[-365 -139    5  -68   -4  -10  -60   43  194  -49 -141   97  -48 -100
  290  -65   67  200 -105   19 -181  -38 -120   86  -95    0 -480  -36
 -154  105  179  -80  180 -110  -78   21   89 -169  135] => W
[ 227  -79   87  285   29  283 -133 -323  488 -257  -95  180  287  -14
  -32  112 -348 -150 -127  -56  267  325  295 -197 -271  212 -537  111
  -55  164 -105  430 -151  -26  181  -41 -129  149  221] => W
[-290 -215  -40   51    4  266 -344 -146 -146 -273 -120  114  -65   60
 -189  -24 -236  129  192 -165 -279   88 -142 -185 -136  191 -149  -43
  -68  123  155 -417   13  166   62 -125   57  -73 -132] => Y
[-328  -28 -216  -41  -36  -73 -159 -279 -411   94   91    1  -53   24
   97 -231  -33  182  243  118 -284  183 -147   71 -202  -14 -291   10
 -279   97 -101  -58  151 -160 -111  -24 -161  241  -69] => K
[ -14 -171  235 -155  104   77  127  472  677 -112 -261  115  -43  -91
   24   74  -25 -132  -61  -94   73 -109   14 -176  232   37   -4 -146
  224  -50 -224   63 -162   95  -95  143  102 -316  187] => Q
[ 465  -57 -125  314   97  147   17  158  854  -22 -222  262  190 -108
   11   74 -141   66 -291   74  393  261  628  196  180   15 -461  -35
   28  -26 -172  233 -110   25 -126  -73   29  -80  298] => H
[  70 -283    3   46  156  223 -132  461  501 -262 -172  242    6 -129
   23  -60 -107  240   67  200 -208   49  205  -44  217  145 -545   50
  152  109 -208  -24   80  139 -162  -29 -174 -255  365] => W
[-113   80 -130  194 -250  197 -302  -53 -479 -300   91 -327 -193  -36
 -253 -257 -186  257 -292  -48 -728  -27 -323 -144 -183  284 -433   71
 -300  198 -274 -103  177  -18    3 -166 -451 -405  248] => F
[ -97  -98  -57 -104  -53  171 -256  -26    1 -290   32   -7   41   -3
 -160  -37 -101 -256   40 -195 -342   49 -145 -351   87   80 -385   33
   25  214 -146 -163 -114  135  230  -86 -129   -3 -197] => Q
[  85 -352  249  128  233  430 -186 -250  360 -179  -48  222  237  -31
   38  256 -105 -107   56   38   11  187 -230 -569   42  -90  -41  152
 -108  277  240  -63 -339  -51  156  185   56  271 -227] => H
[ 205  -98   83  319   46  279  -85 -423  438  -30   45  122  333  -86
 -100  181  -15 -116   39   50  357  445  159 -223 -185   73   81  170
 -124   89  191  -16 -409   52  165 -118   19  462 -156] => F
[  89 -151  312  594   82  358   81  174  337  154 -239   88 -318 -149
  398  -71   -9  303 -177   97   51  111   31  145   21  -45  -29   88
  -59  155  172  125  -64  -49   20  -50  -40  -92  202] => Y
[ 414   12  -17  312 -181  -32  -95    1  342 -199   37    4  218   15
  -54  -96   53    2 -134  -78   77  182  192   51  -98  337 -368   76
  -50  144 -151  236   78  130  105 -258 -164  158   93] => Q
[ 578   14 -160  527    5  244 -270  -72  457 -141 -195  272  -12   16
 -328  -19 -286  281 -120   92  151  376  526   80  -94   34 -581  -20
 -161   50    3  220   26  226   62 -174 -259   23  271] => Q
[  -2  -31   38  238  -71  214 -164   -6  140 -373  -85   95   34 -144
 -168  196 -461  123 -365  117 -207   -9    6 -159 -119  -46 -570  204
 -245  132  210  175  178 -138  -22   62 -252 -578  257] => Q
[-308 -156 -139    1 -136   65 -185 -206  -62   -4   -4  -29   11  -52
   66 -278  229  150    7  207 -385  130 -113   47  -88    6 -221   94
 -148  105  -31  -20   77  -72 -116  -79 -210   29   87] => Q
[-143 -203  -25  -37  -29  -18  -15  208  249 -187 -103  227 -131   -7
  313  -87  -32   65   30  -98  -94  -55   -3  187  -25  277 -402  -15
   88   74 -170  -89  152   77 -112  -89   55 -131  124] => C
[ 269   19  357  327   36  185   -1  111  156 -131  -25   56 -148  -51
  -66   17 -289  189  -89   18   -1   87 -187 -164   43  196 -133  113
 -137   69 -171   64  -43   83  -55  -18 -235  -70  125] => F
[ 341 -215   52  388  108  331  -80   82  685   -7 -332  303  -87 -158
   44   31 -188  179 -287   11  213  233  194  100  109  -34 -431  -25
  -58  -15  -49   48  -70  -55 -231   37   20 -240  328] => H
[  74 -104  275  385   65  209  -52 -307   84  -82  199  -96  160  -27
  224  104  -63  -36  -38  -37   26  139 -175 -377 -202  -28  -25  375
  -94  318   37  361 -279  166  315 -131 -113  574 -139] => Q
[  90  -29  276  243 -132  200  -59 -427  381 -449  -74   89  101  -13
  -50  143 -303   63 -300   -1  106  183   24 -259 -274  225 -180  295
 -240  101 -133  242 -123  136  136  -94  -88  -48  108] => W
[-130 -132  148  192   55  151  -41  337  285 -158  -24  -38  139 -245
  208  182 -119   49 -156  -54   65  124  -51 -151   31 -108 -524  236
   33  274  175  189   42    3   -9   -5    3 -177   71] => C
[-259  -53  171  111  -88   74 -200 -291 -287   -6 -126  -47 -333   89
   73 -115 -148  235 -102 -121 -429  -82 -366    2 -119  -26 -144   60
 -245  182   23 -165  207  -62   49  149   -6  -98  -52] => T
[ 224 -217 -134  320  109  366 -136  400  703 -341 -242  378   65  -91
   16    9 -154  505 -299  208 -196  195  443   99    0  164 -899  -70
 -143  180    5  352   83  188   50 -110 -315 -330  345] => L
[ 255  -21   49  246  120  104   -7  509  620 -129 -215  215    0 -207
  178   77 -179  304 -191  109  154   57  418  171    3   47 -623  -54
  -40   45  -35  327  210   25  -73   -9 -116 -294  433] => H
[-199 -209  130 -145  -72  285 -151 -284  169 -502  -25   18  118  -43
 -137  132 -292  158 -219   61 -230  -13  -58 -367 -266  186 -259  255
 -106   27  -62  120 -172  182  131 -121 -151 -190  141] => Q
[  63 -183   -4  191 -137  167 -252 -107 -233 -167  151  -17  -91   16
  -77  -74  -12   11   66 -107 -398  163 -320 -204   25   51 -193   -5
  -61  202  -98  -99   42  113   91  -34 -196   77 -117] => H
[ 327  -42    6  206   55  151 -136  297  315  -53  -99  170   65  -55
 -218  -40   14  258  -41  183 -171   33   73  -58  226   60 -385 -112
  -32   96   87  -29  108   96  -10  -25 -289 -136  152] => T
[  40 -169  376  276   46  339  -11 -261  660 -249 -171  -22  247 -145
  222  354 -133 -240 -330 -101  426  314  147 -270  -45   13  -45  343
 -173  167  134   54 -479  -85  307  -53  284  163 -141] => K
[ 186  -94  241  393   -3  237  -95  -93  330 -234   27   96  190  -65
  124  240 -235   97 -153   29  181   91  169 -150 -133  139 -119  177
 -102  162  232  364 -141   77  178  -98  -75  121   41] => T
[ 240 -254  127  405  161  380 -236 -397  197   87  -32   87  -53   14
  157  -50  -34   59   40  151  -32  243  -81 -297 -122 -100 -187  120
 -125  244   26   76 -122 -219  -86   99 -138  266   91] => L
[-179  107 -119   27 -279   66 -163 -681 -341   27   30 -150  -47  156
 -341 -320    2 -123   42  -70 -510  288 -150  -63 -273  158   65   29
 -230  119 -120   46  -30   31   31 -166 -303   45  -53] => C
[-257  -11  224   73   16  -66  -67  236 -133  -17   70 -112   32   10
  129  -33   23  165  165 -111   78  -76  -68  -20   71  128  175 -167
  -52   53  122 -149  153   81   61  -56  123   24  -99] => Y
[-184   16  139   58 -131  107 -153 -178 -261 -206   25  -77 -235  106
 -112  -80 -145  181  -21 -131 -428  -45 -332 -126 -242  162 -206  129
 -200  155  -12 -116  180  134  179 -107 -171 -147  -65] => F
[ 279  -46  106  289   71  227  -28   92  419  -61 -164  243 -339 -106
  218 -125 -101  445 -247  101  -53  112  139  227 -169  137 -555  -98
 -143    0  -50  189  136  -36 -189   38 -211 -306  509] => T
[ -22  -44  447   39   87  118  -25   52  437 -322  -47  101  -34 -119
   12  387 -332  199 -265 -401  310  118  -64 -254 -145 -123  -79  125
  -12  -15  224  136 -141  314   32  155  260 -209   56] => W
[ 352 -200   89  582   34  243   14  282  263  -13  206  -10  -28 -155
  221 -197  270  167 -174   90 -166  311   19   71  -28  -20 -138  305
  168  186 -225  450  -49  273   54 -267 -431  200  235] => F
[ 278   13   31  190   61   96    7  -69  533 -374 -155  146  155   51
   97  228 -389  -37 -212 -145  336  129  332 -113 -232  248 -595  145
 -152  178 -146  469 -131   59  140   -5  -50    9  147] => H
[ 105 -266   29  454   27  301  -54  120  398   43 -262  142 -172 -188
  134   53 -108  219 -302   68   70  191  185  242   12  -12 -337  115
   -9  -21   73  119 -114  107 -144 -180  -41 -139  283] => C
[-226 -466 -149  177  -46  184 -106 -127  117 -151 -158  224 -124   19
  314 -212   52   60  143  164 -498   81  -51  150  -63  168 -646  225
  -24  218 -228   46   21  -10  -36 -159 -157  114  118] => L
[ 214 -305   13  317  137  255 -177   68  522 -147 -406  283  -89  -64
 -135  117 -359  131 -157 -140  204  148  265   46   12  -94 -633    4
   34  -20   33  243   46  132 -231   35  -56 -394  382] => T
[ 302   61 -129  216   23   37  -27  298  447 -190 -221   76 -132  -14
  -95 -206 -329  151 -147   47  -25  -32  498  228  -45  261 -528   57
   51  -17 -448  324  145   28 -223 -117 -256 -452  632] => C
[ 425   54  132  587 -102   57  107  255  404  122 -214  142 -334 -264
  143  -47 -125  353 -387   -3  109  129  134  404 -166   53 -551   63
   24  -33  -48  384  241   74 -317 -124 -111 -255  476] => K
[  32  -48  300  183  158  230   -3 -109  470  -92  -68   45  172  -31
  216  346 -240   49  -19 -122  400  183  204 -257 -226   40  -60   19
 -231  142  251  218 -254   66  301  -88  209  248  -95] => C
[ -64 -188 -246  -35 -258  160 -403 -258 -398 -293  -50 -152 -103   96
 -354 -232 -189  162  -29  -93 -773  -39 -156 -227 -108  146 -572   12
 -186  222 -248  -25  198 -140 -172   36 -287 -417  162] => K
[  65   65   80 -236 -174   97 -144    9  140 -398   37  158 -213   50
  108 -116  -40  396  -60  -18 -384 -115 -119 -109 -325  514 -476 -213
 -222  139  -68  -25  227   88   95  -51 -209 -239   53] => C
[ 209  -62  -20  253   28   64   18  294  683  -81 -255   83  213 -159
  -10  131 -209   61 -270   85  396  185  604  231  117   58 -367   41
   -9  -97 -111  314  -36   53  -55 -198   17 -197  333] => T
[-387   62   77  225   41   73 -128  -80 -266   77   21  -36 -286  -12
  -10 -167  -64  398    7   91 -620 -116 -392    9 -200   15 -361  129
 -380  244  144 -158  194   51  157   19 -258   13  -66] => H
[-189 -215 -216  -38  -53   55 -187 -103  170 -109  -68   38  -36  -87
  138 -202   44   86  -36   19 -245   64  -81   67 -118   78 -411   31
  -76   51 -132 -190  121  -66 -117 -150  -82 -121  182] => K
[  -9 -252  246  161  104  192    4  -89  571 -172 -188  -86  126 -137
  246  389 -367 -143 -291 -375  410   34  140 -187 -204 -147 -185  249
   18   32   38  260 -216   -7   99  -29  364 -119  162] => Y
[ 223 -213   93  335 -171  139 -101 -124  267 -325  -29  151   84 -131
  159   22 -196  168 -150  135  -77   54   15  -39 -262  333 -583  335
  -86  130 -267  486   93   99 -119 -191 -285   55  359] => L
[-309 -189  287  101   65  260 -145    4  -38 -158  -21    3   90 -174
 -186  189 -242   33 -126 -114 -178   93 -380 -244  -89  -68 -254  126
   20   50  326  -45   32  116   14   20 -126 -255  106] => F
[  65  -85  302  109   36  212 -154  -72  477 -307 -194 -102  348  -54
  -81  314 -346   92 -198  -12  186 -161  163 -379  -92  114 -480  142
 -284  112  212  236 -122 -165  222  -18   97 -140   95] => L
[ 152 -334  -35  163 -206  351 -108 -158   97 -265  161   94  -54  102
  -29 -115  162    4   35   22 -564  120 -161 -315    3  257  -62   33
  -45  290 -315   58 -122  192  148 -181 -276   16 -153] => F
[ 503 -229 -105   64   -4  164  -50  334  691 -294 -258  315  -60  -24
 -206  126 -191  230 -312 -161   59   52  223   59   44  150 -804 -194
   82  -63 -158  191  153  186 -186   -5 -115 -577  375] => K
[ 273   70   66  237  -38  183 -169 -388  384 -190    9   -1   97   14
    4   94 -237  -18  -31  -58  167  294   90 -243 -316  174 -256  120
 -253  195   72   18 -127  -72  222 -102  -52  181   23] => L
[ 360 -133   -7  225  -72  286 -163 -269  555 -429   84   -6  420  -68
 -110  146 -310 -290 -131    5  151  323  379 -455 -164  235 -312  342
  -12  260 -258  474 -365   37  150 -173 -224  135   86] => Y
[-144  165  172  -76  -53  116 -178 -305  -92 -246   13 -136  152   42
 -290   57 -183   -4 -112 -103  -36  156   52 -300 -256  -62  -30   64
  -86   -3  232   96 -124   24  226  -17  -82  -46   -9] => Q
[-555 -129 -179 -347 -128 -198 -183 -425 -333 -136  -72   49   12  143
 -116    1    5   70  251    9 -365 -182 -229   45 -259   20 -107   23
 -115  -39  167 -266  254  121    9   -1   19   20 -179] => Y
[ 138 -227  132  295  115  203 -111  -55  376  -98 -288  170 -260    1
   22  -49 -240  343 -225   63   -1  -65  -49   27  -28   20 -505   43
  -73    5  -64 -106  138   44  -94   41 -108 -288  375] => H
[ 210  104 -176  -36  -31   30 -233  363  133 -407  120  156  184  111
 -319  -97  -82  339  242  165 -280 -137  308 -138   32  583 -520 -165
  -94  203 -137  -95  225  338  171 -256 -298  -33   -6] => C
[ 562   83  159  344   71  107   27  358  711   76 -333  157 -154 -227
  117   30 -330  114 -286  -95  422  220  316  243  141  188 -340  -89
    4  -21 -189  117  -36  -21 -291   25  109 -173  460] => C
[-205 -133    5  112 -313  180  -94 -498 -200 -143  -17   86 -418   97
   76 -319    0  134   22   66 -614  104 -429  -63 -213  241 -100   59
 -214  204 -183 -247  159 -113 -100  -41 -254 -252    1] => W
[  34  -27  -14 -180  126  -32   50  263  660  148 -336  174 -112 -113
  284 -135   65  442 -175   57  204  -98  291  301   -9  126 -307 -307
  -50 -183 -117 -124   51 -128 -233   65  231 -142  367] => W
[-468 -191 -149 -167 -103   98 -174  -38 -188 -111   64   58  -13   -7
 -167 -204  162  174  166  164 -601  112 -100  -13  -30   19  -95  -37
   68   73  180 -279  104  224  103 -155 -235 -101  -43] => Q
[-336  -60  -56 -315 -114    6 -209 -108    4 -364  -94   37  -10   92
 -119  -55  -58  103   65  -85 -436  -99  -82 -107 -201  233 -535   -3
 -123  123   27  -69  203  105   92  -23 -147 -278   40] => H
[ 408 -110  133  236   31  229   73   45  524  -87 -254  305 -278  -40
 -173  143 -363  105 -194  -93   89  -58   10  -13  143    8 -325 -128
   19 -104  -85  -38    8  163  -25   36  -45 -443  252] => W
[  60 -313   68  -60  179  276  -13  261  597  -21 -226  470 -295 -109
  387 -112   47  287   90  317 -217   17  -79  -25  134   99 -441 -122
   14   85 -173 -268   74 -178 -366  124  -95 -213  195] => C
[-505 -346 -214 -177   41  124 -206  -25   68 -221  -78  220   41  -44
  -98 -101  -14    4  289   49 -544  214   -6  -88  -28  -77 -467  201
  133  200   -9 -175   94  208 -164  -86 -115 -134  -62] => F
[ 434  -63   56  392    7  261 -116  -53   60   -7   21   79 -326    0
  -69 -159 -142  381  -20  -33 -102  157 -126   26 -214  126 -207  -45
  -70   -7 -162  183  148  241  -39 -183 -386  -74  372] => K
[ 105   28  265  363   44   43   32   22   -4   80  171 -196  139  -94
  155   51 -158  -51  -26   24   13   48 -206 -195   11   26  -20  309
  -21  283 -109  440  -37  -96 -112   78 -171  201  104] => T
[ 554 -103 -276  302   43  180 -224  -75  477  -76 -141  185   95  -79
 -466   83 -296    9  -63  -38  207  307  470  -77  -26 -135 -547   28
   23  -26 -132  247  -39  234 -134 -121 -207 -112  227] => F
[-211 -437   49  313  -62  315 -145 -388 -262   15  -93  147 -314   93
   12  -23 -198  -45  217  -54 -585  103 -418 -118 -103    7 -197  148
  -25  278   72  -69  -43   10  -52   47 -109   58 -150] => Q
[-167 -349  -93  -56  175  219 -124  345  536 -285 -199  241   13 -128
  118   67 -111  202  -13   12  -75  100  253  -18   13   -3 -579    6
   84   76  -79   87   85  288    4  -81  -97 -311  286] => L
[ 550 -194   60  549  -15  277  -36  -75  682 -151  -10  119  277 -149
   93  236 -162  126 -375   40  428  335  328  -66    2  -26 -593  238
  -66  105  -85  421  -87   56  -79 -190  -67   25  255] => Y
[ -67  -36  -66  380 -270   74  -15 -155 -223  -64  172 -175 -207   13
  380 -228   30  160 -181  -81 -320  184 -102   78 -151   81 -244  116
 -271  298 -256  249   41 -108   38 -147 -145   24   20] => Y
[ -85 -191 -227  -42  -63  -67 -198   26   -5  -60   14  108  -51   24
  269 -241  105  162  223  207 -339  -87  -95  114  -69  124 -527  -17
   35  143   -3 -169  352  -91 -113 -171 -162   68  145] => F
[ 464  103  259  420   10  137  -12  -38  451  -47  -31  -64   43 -139
  120  298 -404   93 -281 -188  593  145  200 -179 -231   27 -193  -62
 -202   67  175  247  -87 -159  147   47  114  -36  172] => H
[ -47 -190  412  102   84  247   94  378  550 -225 -371  192 -224 -166
  228   94 -251  155 -159   41   66 -111 -106   -9  121  181   -7   88
   17   22   20   15    9   99  -29    4   61 -441  278] => K
[ -30 -115   58   45  146  125  133  234  544  -48 -192  176 -112  -29
   49  -54  -66  -25  -67   61  -10   69   53  -22   82   47 -115  -53
   27   19 -240  -16  -45    2 -108   57 -119 -340  245] => C
